Here is a tiny trained network, its code and every weight. The questions are about switching its units off for an input and a target symbol, where a switched-off unit gives its printed mean instead of its output.

import numpy as np


def w(rows, s, z=0):
    codes = np.array(rows[::2]) - 128.0
    scale = np.full(codes.shape[1], s)
    scale[-1] = z or s
    return codes * scale


def norm(h):
    return h / np.sqrt((h * h).mean(-1, keepdims=True) + 1e-5)


def f(y):
    return y / 2 * (1 + np.tanh(0.7978845608 * (y + 0.044715 * y**3)))


def softmax(a):
    e = np.exp(a - a.max(-1, keepdims=True))
    return e / e.sum(-1, keepdims=True)


def log_softmax(a):
    a = a - a.max(-1, keepdims=True)
    return a - np.log(np.exp(a).sum(-1, keepdims=True))


def net(x, mask):
    ids = ['ΓΘΛΦαδεημξπστψ'.index(c) for c in x.split()]
    T = len(ids)
    res = E[ids] + P[:T]
    r = norm(res)
    for j in range(3):
        rows = slice(2 * j, 2 * j + 2)
        q, k, v = (r @ M[0][rows].T for M in (Q, K, V))
        z = softmax(np.where(np.tri(T) > 0, q @ k.T / 2**0.5, -1e9)) @ v
        o = O[0][rows]
        res = res + np.where(mask[j], z, o[:, -1]) @ o[:, :-1]
    y = f(norm(res) @ A[0][:, :-1].T + A[0][:, -1])
    res = res + np.where(mask[3:19], y, B[0][:, -1]) @ B[0][:, :-1]
    return log_softmax(norm(res)[-1] @ U[:, :-1].T + U[:, -1])


Q, K, V, O, A, B = {}, {}, {}, {}, {}, {}
E = w([
[131,186,114,134],'Γ',
[241,85,204,117],'Θ',
[206,175,156,151],'Λ',
[189,59,188,83],'Φ',
[176,154,146,110],'α',
[253,89,207,118],'δ',
[209,116,169,93],'ε',
[154,100,161,96],'η',
[254,118,204,136],'μ',
[154,182,131,129],'ξ',
[155,125,143,103],'π',
[232,174,180,165],'σ',
[185,110,157,92],'τ',
[216,145,166,125],'ψ',
],0.0055)
P = w([
[113,134,99,82],'0',
[156,108,165,131],'1',
[78,134,162,165],'2',
[160,138,159,150],'3',
[127,103,47,149],'4',
[172,144,166,141],'5',
[71,142,171,119],'6',
[161,155,162,152],'7',
[245,142,91,117],'8',
[158,156,155,149],'9',
],0.012)
Q[0] = w([
[117,125,73,104],'head 0',
[147,142,110,91],'head 0',
[249,166,89,132],'head 1',
[97,177,223,129],'head 1',
[51,155,223,121],'head 2',
[177,182,184,127],'head 2',
],0.013)
K[0] = w([
[136,137,182,156],'head 0',
[131,163,164,158],'head 0',
[110,185,182,36],'head 1',
[197,127,8,64],'head 1',
[197,98,13,146],'head 2',
[95,139,86,34],'head 2',
],0.013)
V[0] = w([
[111,142,131,71],'head 0',
[119,73,89,114],'head 0',
[26,250,55,172],'head 1',
[116,2,77,154],'head 1',
[56,197,59,79],'head 2',
[13,55,128,61],'head 2',
],0.0099)
O[0] = w([
[176,152,144,111,183],'head 0',
[118,130,118,126,127],'head 0',
[100,11,230,127,67],'head 1',
[169,112,73,150,48],'head 1',
[100,54,132,123,254],'head 2',
[84,91,70,169,209],'head 2',
],0.012,0.0051)
A[0] = w([
[93,92,195,126,99],'neuron 0',
[222,106,112,99,190],'neuron 1',
[121,220,126,58,66],'neuron 2',
[171,135,41,128,91],'neuron 3',
[150,114,132,51,186],'neuron 4',
[141,111,142,191,149],'neuron 5',
[136,210,131,67,82],'neuron 6',
[121,90,226,109,45],'neuron 7',
[74,130,166,77,182],'neuron 8',
[113,124,101,254,249],'neuron 9',
[131,139,195,83,196],'neuron 10',
[111,79,84,46,185],'neuron 11',
[149,141,154,135,101],'neuron 12',
[162,115,123,155,195],'neuron 13',
[88,51,144,140,194],'neuron 14',
[151,156,48,160,211],'neuron 15',
],0.012,0.0021)
B[0] = w([
[129,174,105,115,213],'neuron 0',
[81,135,80,197,176],'neuron 1',
[253,45,120,209,202],'neuron 2',
[11,143,190,62,210],'neuron 3',
[93,216,162,177,155],'neuron 4',
[112,139,70,143,155],'neuron 5',
[214,60,199,176,198],'neuron 6',
[49,183,112,70,229],'neuron 7',
[166,205,154,154,166],'neuron 8',
[118,55,123,106,213],'neuron 9',
[41,140,148,127,186],'neuron 10',
[119,83,141,189,164],'neuron 11',
[102,149,146,97,132],'neuron 12',
[40,75,61,110,155],'neuron 13',
[242,132,21,246,255],'neuron 14',
[64,80,157,13,236],'neuron 15',
],0.0058,0.0064)
U = w([
[82,27,193,143,57],'Γ',
[160,185,81,93,91],'Θ',
[44,197,212,80,252],'Λ',
[74,166,13,46,86],'Φ',
[37,209,88,214,14],'α',
[163,189,88,102,108],'δ',
[188,46,144,2,109],'ε',
[39,64,97,68,132],'η',
[174,163,130,111,104],'μ',
[63,59,202,149,58],'ξ',
[147,46,31,197,140],'π',
[141,144,197,127,114],'σ',
[51,92,119,56,153],'τ',
[209,107,214,195,47],'ψ',
],0.01,0.0016)

Each question gives the input, a string of symbols that net reads in full, and the target symbol t.
The units are the heads (2 rows each of Q, K, V and O) and the neurons (one row each of A and B). Each row of codes is followed by its name. A weight is (code - 128) times the scale printed after its matrix; where a second scale follows, it is the last column's (O, A, B and U).
mask holds one flag per unit, heads first, then neurons. A switched-off unit (its flag False) gives its mean, the last column of its rows in O or B, instead of its output. The means were averaged over made-up inputs and are rounded, as every weight is.
A unit's drop is (log p(t) with every unit on - log p(t) with that unit switched off) / (log p(t) with every unit on - log p(t) with every unit switched off).
The circuit of an input: a set's keep is (log p(t) with only the set's units on - log p(t) with every unit switched off) / (log p(t) with every unit on - log p(t) with every unit switched off). Starting from the 12 units with the biggest drops (on a tie, the unit counted first), units are removed one at a time, each time the one whose removal leaves the highest keep (on an exact tie, the one counted first), for as long as the keep stays at least 0.8.
units of the circuit, in order: the units of the circuit, biggest drop first
top k neurons: the k neurons with the biggest drops, biggest first
which heads matter: for each layer, one digit per head in row order, 1 if its drop is at least 0.15 and else 0, layers parted by /
drop when u is switched off: that unit's drop, to one decimal
input Λ η ψ π ψ, target ψ: which heads matter => 001
input Φ ε Λ ε Λ Γ ξ τ π ξ, target Φ: units of the circuit, in order => [head 1; neuron 15]
input α Λ π σ π ε ε ψ, target α: which heads matter => 011
input ψ Θ Γ Λ Λ, target Γ: which heads matter => 010
input Γ τ π ξ ψ π η α, target Γ: units of the circuit, in order => [head 1]
input ε Λ π, target ε: which heads matter => 010
input ε α δ ψ π ψ ε, target π: which heads matter => 010
input α η π π δ ψ Γ π, target α: which heads matter => 011
input π Φ Φ π ψ π Θ Λ, target π: units of the circuit, in order => [head 2; neuron 14]
input Θ Λ Φ π Λ α ε π π, target ε: top 2 neurons => [neuron 15; neuron 2]
input π Λ μ ε σ π Λ σ π, target Λ: which heads matter => 010
input π δ Θ π Λ Φ Φ ξ, target π: units of the circuit, in order => [head 2; neuron 14]
input ξ ψ Φ τ τ, target Φ: which heads matter => 011
input Λ Θ Γ, target Λ: which heads matter => 001
input ε Θ Λ, target ε: top 3 neurons => [neuron 15; neuron 14; neuron 2]
input π Λ ε, target π: which heads matter => 001
input ε π ε, target ε: which heads matter => 010
input Λ ε η, target Λ: which heads matter => 001
input δ π ψ σ Λ π Φ, target Λ: which heads matter => 011
input Λ ξ δ Φ Λ Λ ε τ Λ, target ε: top 4 neurons => [neuron 15; neuron 14; neuron 6; neuron 2]
input ψ π ξ, target ψ: top neuron => [neuron 2]
input π π σ τ π Λ π ξ, target π: drop when head 2 is switched off => 1.6
input Θ δ σ π ψ α ξ, target ψ: drop when head 2 is switched off => 1.0
input Φ π π ψ ψ π, target Φ: drop when head 1 is switched off => 0.4
